Here is a tiny trained network, its code and every weight. The questions are about switching its units off for an input and a target symbol, where a switched-off unit gives its printed mean instead of its output.

import numpy as np


def w(rows, s, z=0):
    codes = np.array(rows[::2]) - 128.0
    scale = np.full(codes.shape[1], s)
    scale[-1] = z or s
    return codes * scale


def softmax(a):
    e = np.exp(a - a.max(-1, keepdims=True))
    return e / e.sum(-1, keepdims=True)


def log_softmax(a):
    a = a - a.max(-1, keepdims=True)
    return a - np.log(np.exp(a).sum(-1, keepdims=True))


def net(x, mask):
    ids = ['αβεζηλξστφψω'.index(c) for c in x.split()]
    T = len(ids)
    res = E[ids] + P[:T]
    u = 0
    for l in range(3):
        r = res
        for j in range(3):
            rows = slice(4 * j, 4 * j + 4)
            q, k, v = (r @ M[l][rows].T for M in (Q, K, V))
            z = softmax(np.where(np.tri(T) > 0, q @ k.T / 4**0.5, -1e9)) @ v
            o = O[l][rows]
            res = res + np.where(mask[u + j], z, o[:, -1]) @ o[:, :-1]
        u += 3
    return log_softmax(res[-1] @ U[:, :-1].T + U[:, -1])


Q, K, V, O = {}, {}, {}, {}
E = w([
[108,111,113,199],'α',
[228,88,229,203],'β',
[157,77,71,141],'ε',
[115,212,225,83],'ζ',
[180,119,254,137],'η',
[213,61,172,61],'λ',
[122,35,84,71],'ξ',
[196,122,65,134],'σ',
[154,120,81,209],'τ',
[137,200,58,98],'φ',
[77,80,136,75],'ψ',
[161,117,239,85],'ω',
],0.014)
P = w([
[66,83,75,204],'0',
[163,220,210,84],'1',
[97,207,185,74],'2',
[109,135,163,83],'3',
[143,108,137,117],'4',
[138,95,151,92],'5',
[255,70,95,255],'6',
[91,169,185,185],'7',
[115,108,78,85],'8',
[115,103,118,91],'9',
[101,137,121,150],'10',
[71,172,136,167],'11',
[118,114,127,160],'12',
[118,102,87,126],'13',
],0.0081)
Q[0] = w([
[170,64,128,42],'L0H0',
[164,163,224,146],'L0H0',
[191,24,69,214],'L0H0',
[115,116,153,255],'L0H0',
[163,202,196,67],'L0H1',
[135,232,168,128],'L0H1',
[145,136,245,160],'L0H1',
[137,137,169,194],'L0H1',
[87,127,41,152],'L0H2',
[188,218,106,144],'L0H2',
[149,77,171,109],'L0H2',
[158,179,70,109],'L0H2',
],0.0093)
K[0] = w([
[103,181,101,163],'L0H0',
[100,130,180,107],'L0H0',
[183,43,98,105],'L0H0',
[133,83,138,105],'L0H0',
[83,122,95,248],'L0H1',
[61,82,83,163],'L0H1',
[66,119,89,138],'L0H1',
[121,113,143,94],'L0H1',
[172,154,124,94],'L0H2',
[159,174,100,154],'L0H2',
[191,83,232,150],'L0H2',
[146,197,96,122],'L0H2',
],0.013)
V[0] = w([
[123,186,126,227],'L0H0',
[113,158,186,142],'L0H0',
[35,167,141,159],'L0H0',
[161,67,116,189],'L0H0',
[105,212,186,92],'L0H1',
[75,131,81,254],'L0H1',
[120,108,240,105],'L0H1',
[81,137,98,103],'L0H1',
[158,104,128,115],'L0H2',
[63,63,194,11],'L0H2',
[37,148,191,116],'L0H2',
[46,56,242,144],'L0H2',
],0.0079)
O[0] = w([
[149,84,150,235,57],'L0H0',
[169,57,82,146,145],'L0H0',
[223,114,82,192,19],'L0H0',
[132,156,170,69,176],'L0H0',
[94,173,121,178,88],'L0H1',
[245,34,53,126,17],'L0H1',
[89,197,164,158,248],'L0H1',
[154,169,31,98,52],'L0H1',
[88,122,143,116,190],'L0H2',
[42,232,131,204,230],'L0H2',
[137,213,71,200,90],'L0H2',
[126,227,2,217,253],'L0H2',
],0.0051,0.003)
Q[1] = w([
[58,73,136,120],'L1H0',
[138,102,61,152],'L1H0',
[115,95,105,141],'L1H0',
[147,164,150,77],'L1H0',
[167,198,76,166],'L1H1',
[89,74,95,193],'L1H1',
[128,119,148,220],'L1H1',
[142,141,78,124],'L1H1',
[169,129,170,152],'L1H2',
[119,60,175,255],'L1H2',
[64,62,151,151],'L1H2',
[119,110,103,128],'L1H2',
],0.013)
K[1] = w([
[179,170,120,170],'L1H0',
[178,118,92,94],'L1H0',
[248,118,158,164],'L1H0',
[97,190,148,145],'L1H0',
[189,134,118,119],'L1H1',
[138,179,138,122],'L1H1',
[155,183,94,83],'L1H1',
[137,79,178,157],'L1H1',
[130,87,133,126],'L1H2',
[161,122,213,122],'L1H2',
[148,124,185,144],'L1H2',
[135,136,119,142],'L1H2',
],0.015)
V[1] = w([
[146,110,72,165],'L1H0',
[121,161,14,86],'L1H0',
[63,116,42,121],'L1H0',
[126,98,131,89],'L1H0',
[49,161,84,50],'L1H1',
[143,80,62,125],'L1H1',
[165,114,200,108],'L1H1',
[174,181,106,85],'L1H1',
[133,164,137,144],'L1H2',
[117,98,254,57],'L1H2',
[56,150,29,133],'L1H2',
[145,227,111,149],'L1H2',
],0.0092)
O[1] = w([
[89,242,172,160,55],'L1H0',
[162,188,203,99,42],'L1H0',
[245,157,155,121,109],'L1H0',
[130,174,122,93,107],'L1H0',
[150,254,88,103,132],'L1H1',
[179,129,91,178,76],'L1H1',
[111,75,153,89,167],'L1H1',
[143,128,140,48,100],'L1H1',
[91,118,179,162,123],'L1H2',
[98,136,75,23,253],'L1H2',
[203,103,223,192,1],'L1H2',
[95,179,210,125,84],'L1H2',
],0.0061,0.0044)
Q[2] = w([
[178,66,202,98],'L2H0',
[72,116,121,134],'L2H0',
[216,170,91,141],'L2H0',
[220,75,143,69],'L2H0',
[163,177,113,46],'L2H1',
[6,122,96,217],'L2H1',
[129,113,137,144],'L2H1',
[50,142,117,100],'L2H1',
[75,176,156,148],'L2H2',
[130,101,175,180],'L2H2',
[60,171,111,157],'L2H2',
[114,126,173,81],'L2H2',
],0.011)
K[2] = w([
[138,174,18,113],'L2H0',
[159,108,97,199],'L2H0',
[65,49,195,66],'L2H0',
[100,165,142,92],'L2H0',
[50,183,79,142],'L2H1',
[68,110,150,53],'L2H1',
[147,130,90,149],'L2H1',
[89,144,138,38],'L2H1',
[191,32,139,195],'L2H2',
[167,163,110,85],'L2H2',
[182,118,1,236],'L2H2',
[128,169,76,112],'L2H2',
],0.0093)
V[2] = w([
[151,126,125,178],'L2H0',
[25,6,134,111],'L2H0',
[150,128,78,153],'L2H0',
[175,104,245,114],'L2H0',
[119,150,178,173],'L2H1',
[202,233,95,132],'L2H1',
[117,87,40,162],'L2H1',
[255,53,89,43],'L2H1',
[85,157,152,193],'L2H2',
[17,221,213,106],'L2H2',
[83,65,138,248],'L2H2',
[50,159,186,140],'L2H2',
],0.0078)
O[2] = w([
[166,148,70,151,133],'L2H0',
[68,33,193,49,254],'L2H0',
[177,142,112,176,153],'L2H0',
[55,145,191,125,78],'L2H0',
[102,117,64,159,65],'L2H1',
[92,89,129,110,10],'L2H1',
[150,213,122,160,213],'L2H1',
[55,143,146,97,119],'L2H1',
[128,130,104,209,110],'L2H2',
[73,130,84,157,47],'L2H2',
[149,2,111,204,199],'L2H2',
[81,193,89,188,102],'L2H2',
],0.0072,0.0056)
U = w([
[236,69,15,126,237],'α',
[68,3,133,111,3],'β',
[188,126,165,105,180],'ε',
[118,127,83,198,88],'ζ',
[52,51,149,185,146],'η',
[3,148,115,100,192],'λ',
[232,243,24,84,154],'ξ',
[155,110,159,75,27],'σ',
[196,56,111,95,18],'τ',
[207,153,73,99,139],'φ',
[198,209,71,172,145],'ψ',
[58,115,124,177,111],'ω',
],0.0044,0.0048)

Each question gives the input, a string of symbols that net reads in full, and the target symbol t.
The units are the heads (4 rows each of Q, K, V and O). Each row of codes is followed by its name. A weight is (code - 128) times the scale printed after its matrix; where a second scale follows, it is the last column's (O and U).
mask holds one flag per head, layer by layer. A switched-off head (its flag False) gives its mean, the last column of its rows in O, instead of its output. The means were averaged over made-up inputs and are rounded, as every weight is.
A unit's drop is (log p(t) with every unit on - log p(t) with that unit switched off) / (log p(t) with every unit on - log p(t) with every unit switched off).
The circuit of an input: a set's keep is (log p(t) with only the set's units on - log p(t) with every unit switched off) / (log p(t) with every unit on - log p(t) with every unit switched off). Starting from all 9 units, units are removed one at a time, each time the one whose removal leaves the highest keep (on an exact tie, the one counted first), for as long as the keep stays at least 0.8.
units of the circuit, in order: the units of the circuit, biggest drop first
unit that matters most: the unit with the biggest drop
heads that matter: for each layer, one digit per head in row order, 1 if its drop is at least 0.15 and else 0, layers parted by /
drop of u: that unit's drop, to one decimal
input ε λ ξ ε, target ε: units of the circuit, in order -> [L2H2 L0H1 L0H2]
input β η η, target β: units of the circuit, in order -> [L2H0 L1H1 L1H0]
input η η φ, target η: units of the circuit, in order -> [L2H2 L1H1 L1H2 L0H0]
input α ε λ τ, target α: unit that matters most -> L2H2
input ψ λ ψ, target ψ: units of the circuit, in order -> [L2H0 L0H2 L1H2 L1H1]
input ψ β λ β β ξ ξ η ξ, target ψ: heads that matter -> 011 / 111 / 100
input ψ λ ζ, target ψ: heads that matter -> 001 / 101 / 100
input β τ η η, target β: heads that matter -> 001 / 110 / 100
input ω σ λ λ α λ λ η η η, target λ: units of the circuit, in order -> [L2H2 L1H2]
input λ α λ, target λ: heads that matter -> 101 / 011 / 101
input ξ λ β ξ ζ ξ φ λ α ψ λ ε, target ξ: heads that matter -> 010 / 110 / 101
input α ω τ, target α: heads that matter -> 100 / 101 / 101
input λ η ε λ η α σ λ β ε ψ β β τ, target λ: heads that matter -> 110 / 001 / 001
input η α α λ η α φ α α α α ψ, target η: heads that matter -> 101 / 111 / 001
input β λ ζ σ ξ λ σ α ξ α σ ξ, target β: unit that matters most -> L2H0
input β ζ α ξ ζ ζ α, target β: heads that matter -> 010 / 010 / 101
input ξ λ τ λ η ζ λ λ λ ξ, target ξ: heads that matter -> 010 / 111 / 101
input ψ α ξ β τ ζ β τ α λ α φ, target α: heads that matter -> 011 / 000 / 110
input ζ α λ α ξ, target ζ: heads that matter -> 111 / 001 / 101
input η η λ η ω, target η: unit that matters most -> L0H2
input λ β α ε, target λ: heads that matter -> 110 / 001 / 001
input λ ξ ω ω λ α η λ, target λ: heads that matter -> 000 / 001 / 101
input η ε α λ η ψ τ α, target η: heads that matter -> 111 / 111 / 101
input ψ λ ω φ λ λ λ β α λ λ η ω α, target ψ: drop of L2H2 -> 0.1
input η β φ ξ ω ζ ξ ω λ φ α λ λ τ, target η: drop of L1H1 -> 0.4
input η β α ω ξ α α α λ α ψ φ ξ, target η: drop of L2H2 -> 0.6
input ζ λ σ β σ λ ψ λ ψ, target ζ: unit that matters most -> L0H0
input η λ η η λ ζ, target η: drop of L0H2 -> 0.4
